Below are the code and all the weights of a small trained network. Each question names an input and a target symbol and asks about switching units off, where a switched-off unit gives its printed mean instead of its output.

import numpy as np


def w(rows, s, z=0):
    codes = np.array(rows[::2]) - 128.0
    scale = np.full(codes.shape[1], s)
    scale[-1] = z or s
    return codes * scale


def f(y):
    return np.maximum(y, 0)


def softmax(a):
    e = np.exp(a - a.max(-1, keepdims=True))
    return e / e.sum(-1, keepdims=True)


def log_softmax(a):
    a = a - a.max(-1, keepdims=True)
    return a - np.log(np.exp(a).sum(-1, keepdims=True))


def net(x, mask):
    ids = ['ΦΨδηξπτ'.index(c) for c in x.split()]
    T = len(ids)
    res = E[ids] + P[:T]
    q, k, v = (res @ M[0].T for M in (Q, K, V))
    z = softmax(np.where(np.tri(T) > 0, q @ k.T / 4**0.5, -1e9)) @ v
    res = res + np.where(mask[0], z, O[0][:, -1]) @ O[0][:, :-1]
    y = f(res @ A[0][:, :-1].T + A[0][:, -1])
    res = res + np.where(mask[1:9], y, B[0][:, -1]) @ B[0][:, :-1]
    return log_softmax(res[-1] @ U[:, :-1].T + U[:, -1])


Q, K, V, O, A, B = {}, {}, {}, {}, {}, {}
E = w([
[120,164,108,125,146,222,53,144,190,179,210,59],'Φ',
[181,177,70,142,116,112,213,96,81,166,201,104],'Ψ',
[90,152,114,179,126,124,6,108,159,85,12,153],'δ',
[207,105,199,73,102,174,130,120,175,174,132,196],'η',
[103,86,254,124,88,141,11,67,102,116,95,181],'ξ',
[115,92,160,170,203,37,149,109,140,207,65,153],'π',
[211,165,60,157,128,169,129,142,234,120,72,167],'τ',
],0.014)
P = w([
[79,76,208,167,93,181,169,31,168,39,147,166],'0',
[101,109,163,190,94,178,153,76,146,83,149,213],'1',
[96,90,123,155,100,171,159,95,111,99,113,163],'2',
[116,107,125,146,122,154,137,111,108,103,117,155],'3',
[127,121,127,137,142,152,132,129,104,111,112,144],'4',
[137,141,130,126,151,143,119,147,102,116,110,131],'5',
[141,155,132,121,160,127,111,159,113,130,117,128],'6',
[148,171,133,118,164,117,108,173,116,141,116,115],'7',
[149,189,135,111,154,107,107,182,121,158,112,106],'8',
[149,203,134,112,151,97,106,195,129,175,108,89],'9',
[153,224,135,112,148,81,103,198,135,189,113,79],'10',
[150,249,135,116,142,72,104,207,142,200,113,65],'11',
],0.012)
Q[0] = w([
[72,108,142,91,131,122,69,131,111,73,98,100],'H1',
[87,135,195,120,124,152,46,68,42,203,176,56],'H1',
[61,112,82,175,157,15,119,112,43,59,114,48],'H1',
[127,162,91,148,94,254,63,165,165,71,222,61],'H1',
],0.0072)
K[0] = w([
[76,132,150,143,123,140,79,140,138,123,83,157],'H1',
[93,157,155,88,96,120,66,128,43,162,165,139],'H1',
[54,154,121,184,115,43,95,91,102,67,94,110],'H1',
[106,172,82,138,92,254,87,135,149,81,182,65],'H1',
],0.0086)
V[0] = w([
[56,94,151,184,102,136,78,94,160,18,69,167],'H1',
[146,104,114,169,134,146,217,40,61,55,211,159],'H1',
[152,141,47,195,176,120,114,156,127,101,25,148],'H1',
[129,255,41,214,178,105,157,138,144,151,164,69],'H1',
],0.0051)
O[0] = w([
[211,177,83,109,117,146,153,104,152,225,174,125,197],'H1',
[158,120,163,93,154,92,32,194,147,161,47,57,251],'H1',
[119,117,151,2,96,171,118,105,113,156,192,141,68],'H1',
[103,81,192,92,96,145,73,50,159,167,83,189,67],'H1',
],0.0061,0.0014)
A[0] = w([
[124,105,62,154,92,140,245,64,83,120,223,131,20],'N1',
[68,38,185,165,138,167,123,72,144,79,116,191,117],'N2',
[129,138,37,137,112,110,245,107,71,130,227,87,87],'N3',
[114,115,71,178,143,130,101,165,144,38,55,134,97],'N4',
[104,43,196,126,100,155,129,64,108,80,115,196,163],'N5',
[145,151,130,140,163,72,188,197,72,159,157,73,74],'N6',
[163,132,91,111,126,136,135,151,109,108,107,118,174],'N7',
[94,107,159,70,162,80,55,174,114,139,77,60,1],'N8',
],0.012,0.0057)
B[0] = w([
[22,185,80,79,55,110,111,133,190,8,182,58,145],'N1',
[78,170,71,82,94,110,125,203,80,150,121,150,171],'N2',
[171,77,193,180,184,171,147,117,115,195,74,202,197],'N3',
[70,58,166,169,127,166,178,98,149,94,149,139,158],'N4',
[51,95,150,158,174,150,209,84,185,61,149,82,177],'N5',
[105,131,102,104,95,112,106,119,139,74,170,78,252],'N6',
[145,139,115,128,130,117,118,133,105,143,119,119,228],'N7',
[92,68,150,188,48,194,137,143,160,111,130,208,146],'N8',
],0.016,0.0042)
U = w([
[99,182,45,41,32,110,110,206,119,55,179,114,138],'Φ',
[115,54,208,187,124,183,144,42,217,39,142,118,172],'Ψ',
[185,102,175,206,143,141,102,153,42,251,33,243,227],'δ',
[113,90,120,143,113,126,124,121,148,138,142,121,3],'η',
[118,81,122,145,130,112,107,119,163,145,153,120,20],'ξ',
[180,177,94,54,167,66,107,120,104,150,127,78,197],'π',
[69,137,89,146,201,108,179,136,136,151,125,110,31],'τ',
],0.011,0.0061)

Each question gives the input, a string of symbols that net reads in full, and the target symbol t.
The units are the heads (4 rows each of Q, K, V and O) and the neurons (one row each of A and B). Each row of codes is followed by its name. A weight is (code - 128) times the scale printed after its matrix; where a second scale follows, it is the last column's (O, A, B and U).
mask holds one flag per unit, heads first, then neurons. A switched-off unit (its flag False) gives its mean, the last column of its rows in O or B, instead of its output. The means were averaged over made-up inputs and are rounded, as every weight is.
A unit's drop is (log p(t) with every unit on - log p(t) with that unit switched off) / (log p(t) with every unit on - log p(t) with every unit switched off).
The circuit of an input: a set's keep is (log p(t) with only the set's units on - log p(t) with every unit switched off) / (log p(t) with every unit on - log p(t) with every unit switched off). Starting from all 9 units, units are removed one at a time, each time the one whose removal leaves the highest keep (on an exact tie, the one counted first), for as long as the keep stays at least 0.8.
units of the circuit, in order: the units of the circuit, biggest drop first
most important unit: the unit with the biggest drop
top k neurons: the k neurons with the biggest drops, biggest first
drop when u is switched off: that unit's drop, to one decimal
input π η π δ η η Ψ Ψ τ Φ Φ τ, target δ: top 3 neurons => [N6; N5; N1]
input η Φ Ψ Ψ Ψ Φ Ψ π, target τ: units of the circuit, in order => [H1; N2; N5]
input η δ Φ η Ψ, target Ψ: most important unit => N3
input Ψ η δ ξ η τ Ψ τ Ψ Ψ Ψ, target Φ: top 2 neurons => [N6; N8]
input π δ Ψ, target Ψ: units of the circuit, in order => [N1; N3]
input ξ Ψ ξ, target δ: units of the circuit, in order => [H1; N6]
input Ψ Φ τ π Ψ π η, target Ψ: top 3 neurons => [N5; N2; N3]
input η Ψ Ψ Φ Ψ η δ Φ, target Ψ: top 3 neurons => [N2; N7; N6]
input ξ Ψ Φ ξ, target δ: top 3 neurons => [N6; N5; N1]
input ξ η Φ η, target δ: top 2 neurons => [N6; N5]
input δ π Ψ Ψ, target δ: top 2 neurons => [N3; N5]
input Φ Φ δ δ Φ δ δ η, target Ψ: top 2 neurons => [N5; N3]
input τ Φ ξ τ π ξ δ, target Ψ: top 3 neurons => [N4; N3; N2]
input τ η π Ψ τ ξ τ η Φ Ψ η Φ, target Ψ: most important unit => H1
input Φ η δ Φ Ψ π π δ τ, target Ψ: top 3 neurons => [N4; N3; N2]
input Φ ξ Ψ η π η η, target π: top 3 neurons => [N3; N8; N4]
input η δ η δ Ψ η Ψ δ, target π: top 2 neurons => [N3; N8]
input Φ π η δ η η, target π: drop when N3 is switched off => 0.6
input Φ η Ψ Φ Ψ Ψ η η τ, target Ψ: drop when H1 is switched off => 0.1
input Ψ η Ψ τ Ψ Φ Ψ τ Φ Ψ τ, target δ: most important unit => N6
input Ψ ξ ξ Ψ Ψ Φ η Ψ δ, target Ψ: drop when N4 is switched off => 2.5
